Below are the code and all the weights of a small trained network. Each question names an input and a class and asks about switching units off, where a switched-off unit gives its printed mean instead of its output.

import numpy as np


def w(rows, s, z=0):
    codes = np.array(rows[::2]) - 128.0
    scale = np.full(codes.shape[1], s)
    scale[-1] = z or s
    return codes * scale


def f(y):
    return np.maximum(y, 0)


def log_softmax(a):
    a = a - a.max(-1, keepdims=True)
    return a - np.log(np.exp(a).sum(-1, keepdims=True))


def net(x, mask):
    res = np.array(x, float).reshape(1, 8) / 4 @ E
    y = f(res @ A[0][:, :-1].T + A[0][:, -1])
    res = res + np.where(mask, y, B[0][:, -1]) @ B[0][:, :-1]
    return log_softmax(res[-1] @ U[:, :-1].T + U[:, -1])


A, B = {}, {}
E = w([
[124,198,77,131,132,82,75],'x0',
[147,156,131,75,138,50,117],'x1',
[221,153,104,103,123,54,119],'x2',
[2,137,212,94,161,82,104],'x3',
[157,185,100,87,146,64,115],'x4',
[120,242,52,218,108,168,50],'x5',
[131,166,156,88,132,49,97],'x6',
[208,122,103,153,105,185,131],'x7',
],0.0098)
A[0] = w([
[138,172,133,114,130,74,131,25],'N0',
[126,108,115,61,84,144,95,73],'N1',
[175,71,146,84,140,133,167,149],'N2',
[138,176,118,84,148,3,99,82],'N3',
[128,102,125,138,159,116,134,204],'N4',
[81,133,145,137,128,127,157,9],'N5',
[20,122,172,119,141,142,107,183],'N6',
[162,209,79,184,129,178,97,34],'N7',
[69,115,130,136,101,120,150,56],'N8',
],0.018,0.0015)
B[0] = w([
[115,127,136,71,86,125,109,182],'N0',
[146,126,117,151,148,135,133,139],'N1',
[186,100,157,114,99,155,166,194],'N2',
[66,161,130,33,35,78,141,250],'N3',
[156,134,116,144,146,114,145,144],'N4',
[111,109,141,134,171,118,98,159],'N5',
[69,126,124,132,252,116,147,216],'N6',
[139,132,94,204,117,157,79,248],'N7',
[140,142,151,160,196,112,95,162],'N8',
],0.017,0.022)
U = w([
[22,73,161,140,230,134,185,87],'0',
[116,144,27,223,65,205,90,254],'1',
[56,146,114,64,58,74,161,88],'2',
[189,19,164,131,101,184,254,76],'3',
],0.0068,0.0026)

Each question gives the input, the list of numbers given to net, and the class t.
The units are the neurons (one row each of A and B). Each row of codes is followed by its name. A weight is (code - 128) times the scale printed after its matrix; where a second scale follows, it is the last column's (A, B and U).
mask holds one flag per neuron, in row order. A switched-off neuron (its flag False) gives its mean, the last column of its row in B, instead of its output. The means were averaged over made-up inputs and are rounded, as every weight is.
A unit's drop is (log p(t) with every unit on - log p(t) with that unit switched off) / (log p(t) with every unit on - log p(t) with every unit switched off).
The circuit of an input: a set's keep is (log p(t) with only the set's units on - log p(t) with every unit switched off) / (log p(t) with every unit on - log p(t) with every unit switched off). Starting from all 9 units, units are removed one at a time, each time the one whose removal leaves the highest keep (on an exact tie, the one counted first), for as long as the keep stays at least 0.8.
units of the circuit, in order: the units of the circuit, biggest drop first
k most important neurons: the k neurons with the biggest drops, biggest first
drop when u is switched off: that unit's drop, to one decimal
input [-7,-2,-5,-1,-2,-4,0,2], class 3: units of the circuit, in order : N2
input [-8,0,0,0,-7,4,6,4], class 3: 3 most important neurons : N7, N3, N6
input [-6,-2,4,5,0,-2,7,8], class 3: units of the circuit, in order : N3, N2
input [-2,6,-8,-8,-7,1,-1,-5], class 0: units of the circuit, in order : N7, N3
input [8,0,-6,7,3,-4,6,-2], class 0: 2 most important neurons : N6, N8
input [1,-6,8,6,-6,-5,-3,2], class 3: 2 most important neurons : N2, N3
input [-5,-1,6,0,-8,6,4,-3], class 1: 2 most important neurons : N3, N6
input [-7,-4,-3,4,2,8,-5,0], class 0: drop when N6 is switched off : 2.4
input [4,-4,-2,-8,-8,-5,-5,6], class 3: drop when N2 is switched off : 1.6
input [2,4,8,6,-7,-1,-8,-6], class 0: drop when N6 is switched off : 0.2
input [0,-4,-7,-7,3,0,5,-1], class 1: drop when N3 is switched off : 0.2
